[ 0.70  0.76 -0.43 -0.48 -1.14  1.72 -0.20  1.05 -1.67  2.21  0.37  5.64
  3.78 -0.58 -0.06  1.49  2.43  0.67  1.25 -0.68 -1.07 -2.36 -3.78  2.72
  3.15 -1.15 -5.07  2.16 -0.35 -0.52  3.28  2.35  1.48 -0.70] : 0
[-0.20 -0.17  0.33 -0.31  0.21  2.11 -0.34 -0.11 -0.45  0.98  0.35  5.63
  3.96 -2.17  0.59  2.53  2.30  0.86  2.47 -0.43  1.63  0.18 -2.07  1.91
  0.61 -1.30 -3.87  0.26 -1.37 -1.65  2.35  1.41  1.22 -0.59] : 9
[-1.73 -0.57  0.65 -0.24  1.95 -2.04  0.53 -0.96  2.11 -0.56 -1.14 -0.69
 -0.81 -2.02  0.85 -0.70 -1.71  0.20 -0.07 -0.80  1.49  2.22  2.94 -1.87
 -2.86 -0.09  3.64 -2.28  0.21 -0.93 -1.38 -2.03 -1.25 -0.16] : 26
[-2.10 -1.40  0.68  0.09  3.27 -0.34  0.18 -1.65  2.66 -1.01 -0.37  2.38
  1.20 -3.34  1.84  0.15 -0.75  0.20  1.01 -0.81  2.26  2.62  2.18 -1.62
 -1.80 -0.29  1.43 -2.66 -1.37 -2.79 -0.11 -1.08 -0.61 -0.37] : 24
[-1.75 -0.41  0.30 -0.52  2.05 -1.55  0.46 -0.81  2.52 -0.74 -1.16  1.06
  0.43 -2.18  1.02 -0.45 -0.92  0.28  0.40 -0.87  1.46  1.33  2.44 -1.35
 -1.92 -0.62  2.09 -1.64 -0.09 -1.71 -0.85 -1.34 -0.67 -0.33] : 21
[-0.06  0.65  0.13 -0.75 -1.16  0.45  0.03  0.29 -0.71  0.87 -0.45  3.06
  2.62 -0.77 -0.19  1.89  1.52  0.91  1.50 -0.49  0.81 -0.38 -0.90  1.75
 -0.08 -1.33 -2.03  0.58  0.02 -0.26  1.49  0.87  0.91 -0.44] : 10
[-1.80 -2.20  1.33  0.92  3.53  0.44 -0.11 -2.40  2.93 -1.63  0.42  1.84
  0.42 -3.81  2.19  0.80 -1.05  0.00  1.51 -0.44  3.24  4.25  2.33 -1.94
 -2.19  0.37  1.60 -3.79 -2.19 -3.07 -0.13 -1.48 -1.03 -0.23] : 30
[-0.05  0.37  0.24 -0.58 -0.48  1.20 -0.14  0.11 -0.65  0.94 -0.05  4.02
  3.36 -1.35  0.12  2.34  1.95  0.82  1.94 -0.42  1.13 -0.24 -1.64  1.78
  0.36 -1.33 -2.74  0.67 -0.61 -0.80  1.88  1.01  0.97 -0.54] : 9
[-1.69 -0.75  0.35 -0.27  2.52  0.82 -0.06 -1.24  1.63 -0.03 -0.18  4.55
  3.23 -3.17  1.65  1.34  0.88  0.56  1.87 -0.75  2.36  1.76  0.16 -0.02
 -0.28 -1.10 -1.15 -1.40 -1.65 -2.91  1.08  0.05  0.39 -0.57] : 16
[ 0.70  0.61 -0.43 -0.38 -0.84  2.14 -0.30  0.82 -1.68  2.08  0.51  5.71
  4.15 -0.96  0.11  1.66  2.69  0.59  1.50 -0.67 -0.83 -2.57 -4.27  2.70
  3.36 -1.25 -5.50  1.95 -0.79 -1.05  3.45  2.34  1.59 -0.71] : 0
[ 0.58  0.32 -0.22 -0.21 -0.57  2.42 -0.35  0.43 -1.41  1.74  0.64  9.62
  4.01 -1.44  0.26  1.91  2.81  0.59  1.81 -0.56 -0.30 -1.54 -3.86  2.70
  3.02 -1.22 -5.33  1.92 -0.97 -1.35  3.37  2.29  1.66 -0.64] : 2
[-1.93 -1.73  1.09  0.46  3.36 -0.27  0.13 -1.82  2.80 -1.35 -0.14  0.96
  0.39 -3.17  1.71  0.30 -1.05  0.11  0.52 -0.57  2.88  3.48  2.53 -1.97
 -2.13  0.13  2.41 -3.26 -1.39 -2.37 -0.30 -1.59 -1.07 -0.25] : 28
[-1.77 -1.22  0.89  0.21  2.56 -1.18  0.30 -1.43  2.54 -1.22 -0.55  0.21
 -0.38 -2.90  1.41  0.01 -1.39  0.13  0.55 -0.67  2.26  3.15  2.93 -1.94
 -2.77  0.10  3.33 -2.89 -0.59 -1.89 -0.97 -1.88 -1.27 -0.18] : 27
[-2.24 -1.68  0.55  0.18  4.15  1.27 -0.13 -2.03  2.78 -0.58  0.11  5.51
  3.54 -4.40  2.52  1.06  0.51  0.31  2.25 -0.81  3.01  2.94  0.36 -0.86
 -0.33 -0.89 -1.30 -2.54 -2.36 -3.92  1.17 -0.30  0.16 -0.55] : 19
[ 0.77  0.74 -0.43 -0.48 -0.95  1.81 -0.24  1.05 -1.78  2.30  0.38  5.62
  3.87 -0.60 -0.08  1.33  2.57  0.59  1.15 -0.68 -1.13 -2.33 -3.93  2.88
  3.15 -1.32 -5.26  2.30 -0.51 -0.63  3.34  2.36  1.30 -0.69] : 0
[ 0.83  1.00 -0.36 -0.58 -1.62  1.46 -0.17  1.02 -1.97  2.04  0.18  5.07
  3.60 -0.62 -0.21  1.26  2.26  0.65  1.13 -0.64 -0.84 -1.43 -3.41  2.33
  2.39 -1.19 -3.98  2.34 -0.25 -0.62  2.75  2.07  1.38 -0.58] : 2
[ 0.34  1.32 -0.39 -0.70 -1.63  0.92 -0.04  1.30 -1.77  1.78 -0.07  3.93
  2.83 -0.14 -0.49  1.21  2.10  0.62  0.88 -0.63 -1.05 -2.39 -3.05  2.51
  2.28 -1.21 -4.12  2.36  0.17  0.04  2.37  1.96  1.26 -0.52] : 2
[-1.60 -1.12  1.02  0.23  2.17 -1.46  0.34 -1.32  2.59 -1.36 -0.63 -0.91
 -1.15 -2.46  1.14 -0.55 -1.66  0.09  0.24 -0.57  2.42  3.12  3.56 -1.93
 -2.98  0.25  3.80 -2.80 -0.37 -1.42 -1.46 -2.42 -1.49 -0.01] : 29
[-2.16 -1.80  0.78  0.28  3.72  0.31  0.04 -2.06  2.82 -0.98 -0.27  3.42
  1.61 -3.85  2.13  0.54 -0.57  0.19  1.49 -0.77  2.81  3.14  1.75 -1.55
 -1.15 -0.31  1.72 -2.74 -1.94 -3.35  0.35 -1.14 -0.49 -0.41] : 24
[ 0.59  0.45 -0.21 -0.29 -0.71  2.30 -0.34  0.57 -1.38  1.89  0.55  5.73
  4.21 -1.18  0.27  1.91  2.77  0.61  1.64 -0.57 -0.44 -1.64 -3.94  2.79
  2.92 -1.14 -5.28  1.71 -0.93 -1.29  3.28  2.40  1.59 -0.66] : 2
[-1.75 -1.42  1.20  0.49  2.40 -1.08  0.22 -1.59  2.76 -1.58 -0.31 -0.28
 -0.52 -2.45  1.35  0.09 -1.67  0.03  0.51 -0.50  2.57  3.52  3.30 -1.97
 -2.84  0.27  3.86 -3.12 -0.82 -1.82 -1.13 -1.98 -1.42 -0.09] : 30
[ 0.77  0.87 -0.34 -0.54 -1.41  1.54 -0.18  1.03 -1.91  2.02  0.19  4.66
  3.55 -0.55 -0.18  1.32  2.40  0.59  1.17 -0.62 -0.84 -2.14 -3.52  2.62
  2.59 -1.18 -4.56  2.15 -0.26 -0.53  2.95  2.22  1.47 -0.62] : 2
[-1.90 -1.62  1.10  0.49  3.13 -0.36  0.13 -1.89  2.82 -1.45 -0.16  0.78
  0.09 -3.00  1.72  0.36 -1.11  0.04  1.04 -0.58  2.83  3.63  2.66 -1.66
 -2.43  0.17  2.60 -3.19 -1.36 -2.71 -0.54 -1.67 -1.07 -0.19] : 28
[-1.61 -1.49  1.17  0.51  2.54 -0.86  0.19 -1.67  2.81 -1.59 -0.33 -0.12
 -0.60 -2.79  1.49  0.17 -1.67  0.05  0.66 -0.50  2.70  3.58  2.79 -2.10
 -2.65  0.37  3.09 -3.18 -0.95 -1.94 -0.93 -1.77 -1.46 -0.12] : 30

[ 0.10  0.24  1.88 -1.13 -0.56  0.48 -0.07 -0.02 -0.14 -0.79 -2.60 -1.21
  2.00 -0.71  0.35 -0.08 -0.30 -0.17 -0.32  0.48 -0.69  0.93  0.86  0.69
  0.70 -1.43  0.59 -1.45 -0.72 -0.17 -0.83  0.24  1.28 -2.06 -1.39 -4.74
  0.87 -1.82  1.08  1.92 -0.25  1.02 -0.21  0.82 -1.18 -0.30  3.44 -0.60
  3.77  0.04 -0.57 -0.26 -1.04 -0.68  0.95  0.50  0.22 -0.85  1.97  2.30
 -1.20  0.47 -0.32 -1.33] : 25
[ 1.35 -1.02 -0.47  0.15 -0.17  0.60  0.75  0.65 -0.46 -0.61  0.64 -2.38
 -0.67 -0.95 -1.48  0.35 -0.57  0.36  2.88  1.18  0.44 -0.51  1.19 -1.34
 -0.68  0.40 -1.43 -1.35  2.13  1.37  1.53 -0.64 -1.16  0.27 -0.50  4.15
 -0.91  0.44  0.45 -1.58 -0.24 -2.04 -0.39  0.58 -0.26  0.04 -0.70 -1.17
 -2.61  0.46  0.00  1.89 -1.11  0.58  1.19 -0.20  0.63 -0.47  0.65 -0.24
 -1.13 -1.20  0.22  0.32] : 2
[ 1.22 -1.36 -0.35  0.84  0.91  0.81  1.30  0.72 -2.05 -1.19 -0.28 -1.73
 -0.49 -0.78 -1.07  0.70  0.94 -0.18  1.88  2.62  1.04 -1.28  0.33 -0.42
 -0.45  0.59 -0.23 -2.09  2.02  1.99  0.95  2.76 -2.11  1.04 -0.76  7.89
 -1.14  1.43  3.08 -1.61 -0.04 -2.44 -1.95  0.21 -0.81  0.05 -2.74  0.42
 -4.71  0.83  0.05  1.14 -0.26  1.03  0.86 -1.35  0.45 -0.33 -0.37 -1.89
 -3.11 -1.91  0.58  1.30] : 0
[-0.37  1.04  1.38 -1.14 -1.71 -0.12 -0.76 -0.64  0.17 -0.61 -1.33 -0.28
  1.07 -0.40  0.88 -0.29  0.52 -0.05 -1.08 -0.93 -1.08  0.49  0.11  0.40
  0.78 -1.49  0.05 -0.69 -1.34 -0.52 -0.97 -2.97  1.56 -1.89 -1.23 -6.63
  1.03 -1.71  0.75  1.50 -0.97  2.14  1.58  1.24 -0.63 -0.36  3.28 -0.51
  5.70 -0.48 -0.33 -0.78 -0.91 -1.43  0.73 -0.09  0.30 -0.73  1.38  2.47
 -0.35  0.92 -0.48 -1.96] : 29
[ 2.00 -0.97 -0.07  0.51  0.69  0.66  0.77  0.49 -3.72 -3.50 -0.77 -1.74
 -0.61 -0.46 -0.16  0.64  2.24 -0.59  2.05  2.11  1.29 -1.84 -0.76 -0.94
 -0.09 -0.11  0.00 -3.89  1.79  2.27  1.74  2.08 -2.86 -0.46 -1.17  5.86
 -0.71  0.33  3.73 -1.25 -0.78 -2.30 -0.67  0.49 -0.37 -0.25 -2.88  0.94
 -3.39  0.89  0.45  0.70 -0.29 -0.32  1.87 -2.45  0.63 -1.24 -1.05 -2.35
 -4.11 -1.69  0.41  2.02] : 2
[ 1.31 -1.28  0.42  0.23  1.68  1.22  1.58  0.90 -1.39 -2.39 -1.85 -2.17
  0.16 -1.42 -0.55  0.57 -1.64 -0.17  1.66  3.21  0.22 -0.41  2.08 -1.08
 -0.61  1.19 -0.71 -3.54  2.47  1.46  0.80  2.31 -1.83  1.01 -1.42  7.10
 -1.08  1.56  2.20 -1.64 -0.04 -2.32 -2.06  0.08 -1.27  0.44 -0.98 -0.10
 -4.44  0.89 -0.06  2.02 -1.46  0.74  1.49  0.09  1.12 -0.48  1.59 -1.71
 -2.76 -1.42  0.75  1.23] : 2
[-0.16  1.39  1.47 -1.07 -2.00 -0.54 -1.27 -0.98  0.29 -1.30 -1.29 -0.28
  1.72 -0.53  1.42 -0.19  1.24 -0.07 -1.28 -2.28 -1.25 -0.25 -0.31 -0.03
  0.82 -2.87 -0.07 -1.35 -1.23 -0.78 -0.81 -3.54  0.85 -2.73 -0.99 -8.49
  1.22 -2.87  2.70  1.55 -1.69  1.45  1.85  1.30 -0.44 -0.40  3.10 -0.88
  5.85 -0.93  0.14 -0.78 -1.17 -2.00  1.44 -1.12  0.66 -1.29  1.15  2.24
 -0.32  1.18 -0.50 -1.82] : 30
[ 0.46 -0.06 -1.14  0.72 -0.32 -0.51 -0.79  0.31  1.83  0.69  2.68 -0.73
 -1.81 -0.84 -0.69  0.92 -1.48  1.23  0.95 -0.82 -0.25 -0.40  1.57 -3.39
 -0.51  0.18 -2.24  0.37  2.14  0.80  3.03 -3.31  0.33  0.78  0.86  1.64
 -0.64 -0.08  0.14 -2.65 -1.19 -1.12  1.05  0.21  1.32  0.28 -2.79 -1.95
 -2.26 -0.27  0.16  2.21 -1.16  0.45  0.86 -1.96  1.15  0.13 -0.15 -0.06
  1.78  0.93  0.39 -1.36] : 0
[ 0.99  0.42 -0.28 -1.12 -1.94 -0.31 -0.45  0.46  0.74 -0.09  1.98 -1.60
 -0.15 -0.59 -0.77 -0.25 -1.06  1.04 -0.06 -1.27 -0.08  0.33  0.41 -1.99
  0.02 -1.72 -1.12  0.42  0.88  0.04  1.50 -6.18  1.14 -1.86 -0.20 -4.22
  0.53 -2.20 -0.94  0.54 -0.25  0.47  1.95  0.97  0.52 -0.47  1.93 -1.71
  1.22 -0.10 -0.59  1.19 -1.08 -1.00  1.64 -1.38 -0.33 -0.58  0.87  2.00
  0.48  0.32 -0.49 -2.27] : 13
[ 1.44  1.51 -0.36 -1.56 -2.57 -1.02 -1.19  0.05  0.33 -3.02  1.79 -1.02
  0.43 -0.52  0.86 -0.38 -1.02  0.55 -0.80 -1.79 -0.74 -0.50  0.11 -1.97
  0.44 -2.83 -1.59 -1.30  0.29 -0.46  1.63 -6.58  1.54 -3.19 -1.58 -7.92
  1.82 -3.57  0.67  0.21 -2.10  0.73  2.87  1.33  0.71 -0.65  1.14 -2.09
  3.53 -1.05  0.39  0.94 -2.41 -2.75  1.78 -3.93  0.38 -1.34 -0.11  3.13
 -0.30  1.22 -0.62 -1.88] : 19
[ 1.72 -0.58  1.89 -1.25  0.40  0.99  0.60  0.69 -2.28 -2.11 -2.67 -1.38
  1.81 -0.24  0.29 -0.09  1.44 -0.35  0.56  2.29  0.51  1.04 -0.09  1.83
  0.57 -1.08  2.29 -1.76  0.18  0.83 -1.14  1.31  0.71 -1.48 -0.09 -1.18
  0.26 -0.66  1.97  2.53  1.04  1.33 -1.53  0.20 -1.65 -0.80  2.82  0.78
  1.56  0.72 -1.30 -1.09  0.02 -0.25  1.75  0.91 -0.86 -0.93  2.27  1.21
 -3.02 -1.33 -0.37 -0.11] : 22
[ 0.78  0.03 -1.09 -0.08 -1.07 -0.66 -0.64  0.56  0.58  0.82  3.04 -0.79
 -1.03  0.18 -1.01  0.29  0.97  0.87  0.07 -1.14  0.20 -0.64 -0.31 -2.07
 -0.08 -1.38 -0.75  1.34  0.98  0.95  2.15 -3.26  0.50 -0.88  0.97 -2.98
 -0.22 -1.38 -0.11 -0.66 -0.04  0.04  2.21  0.51  0.73 -0.64 -1.30 -0.95
  0.28 -0.24 -0.44  1.02  0.00 -0.42  0.61 -2.28 -0.38 -0.35 -0.52  0.70
  1.43  0.24 -0.18 -1.77] : 8
[-0.61  0.69  0.27 -2.33 -1.68 -0.71 -0.92 -0.74  1.14  0.87  0.81  0.05
  1.26 -0.28  0.55 -0.03  0.21  0.35 -1.42 -2.51 -1.29 -0.32  0.33 -0.21
  0.58 -1.21 -0.21  0.52 -1.35 -0.52 -0.03 -4.44  1.95 -1.20 -0.71 -9.42
  1.38 -1.58  0.30  0.51 -0.96  1.48  2.29  1.40  0.30 -0.34  2.73 -1.29
  4.45 -0.79 -0.33 -0.20 -0.81 -0.84  0.40 -0.85  0.23 -0.60  1.43  2.52
  1.38  1.26 -0.62 -2.56] : 25
[ 2.20 -0.06  2.14 -1.93 -0.23  1.13  0.82  0.87 -1.27 -2.57 -3.83 -2.49
  2.62 -0.73  0.27 -0.90 -0.62 -0.22  0.37  2.58  0.13  2.05  1.02  1.33
  0.53 -1.42  1.23 -1.78  0.00  0.12 -1.81 -0.62  1.10 -1.87 -1.07 -1.45
  0.82 -1.76  1.58  3.36  0.42  1.35 -1.40  0.47 -1.68 -0.68  4.10 -0.37
  2.31  0.56 -0.95 -0.38 -0.91 -1.02  2.72  1.43 -0.51 -1.02  2.91  1.87
 -3.08 -1.00 -0.47  0.31] : 25
[ 0.26  1.39  0.82 -1.20 -1.52 -0.47 -0.95 -0.83  0.28 -1.44 -0.74 -0.42
  1.59 -0.42  0.97  0.22  1.06 -0.04 -1.16 -2.12 -1.05 -0.71 -0.19 -0.03
  0.75 -2.06 -0.19 -1.14 -1.15 -0.45 -0.13 -3.33  1.28 -2.32 -0.45 -9.23
  1.54 -2.47  1.44  0.88 -1.38  1.28  2.22  1.35 -0.06 -0.41  1.85 -0.79
  5.27 -0.52 -0.04 -0.39 -1.13 -1.68  1.43 -2.11  0.34 -1.08  1.07  2.07
 -0.61  0.96 -0.55 -1.86] : 26
[ 0.68  0.23  1.40 -0.55 -0.23  0.17 -0.09 -0.38 -1.30 -2.45 -0.84 -0.57
  1.00 -0.58  0.76  0.66  1.64 -0.17  0.27  0.23 -0.37 -0.45  0.03  0.25
  0.64 -1.38  0.32 -2.73 -0.06  0.94  0.43 -1.02  0.38 -0.31 -0.65 -2.47
  0.33 -1.28  2.72  0.47 -0.67 -0.06 -0.25  0.98 -0.83 -0.48  1.63  0.04
  2.35 -0.15 -0.19 -0.33 -0.94 -1.00  1.11 -1.39  0.29 -1.01  1.47  0.64
 -1.74 -0.10 -0.43 -0.60] : 19
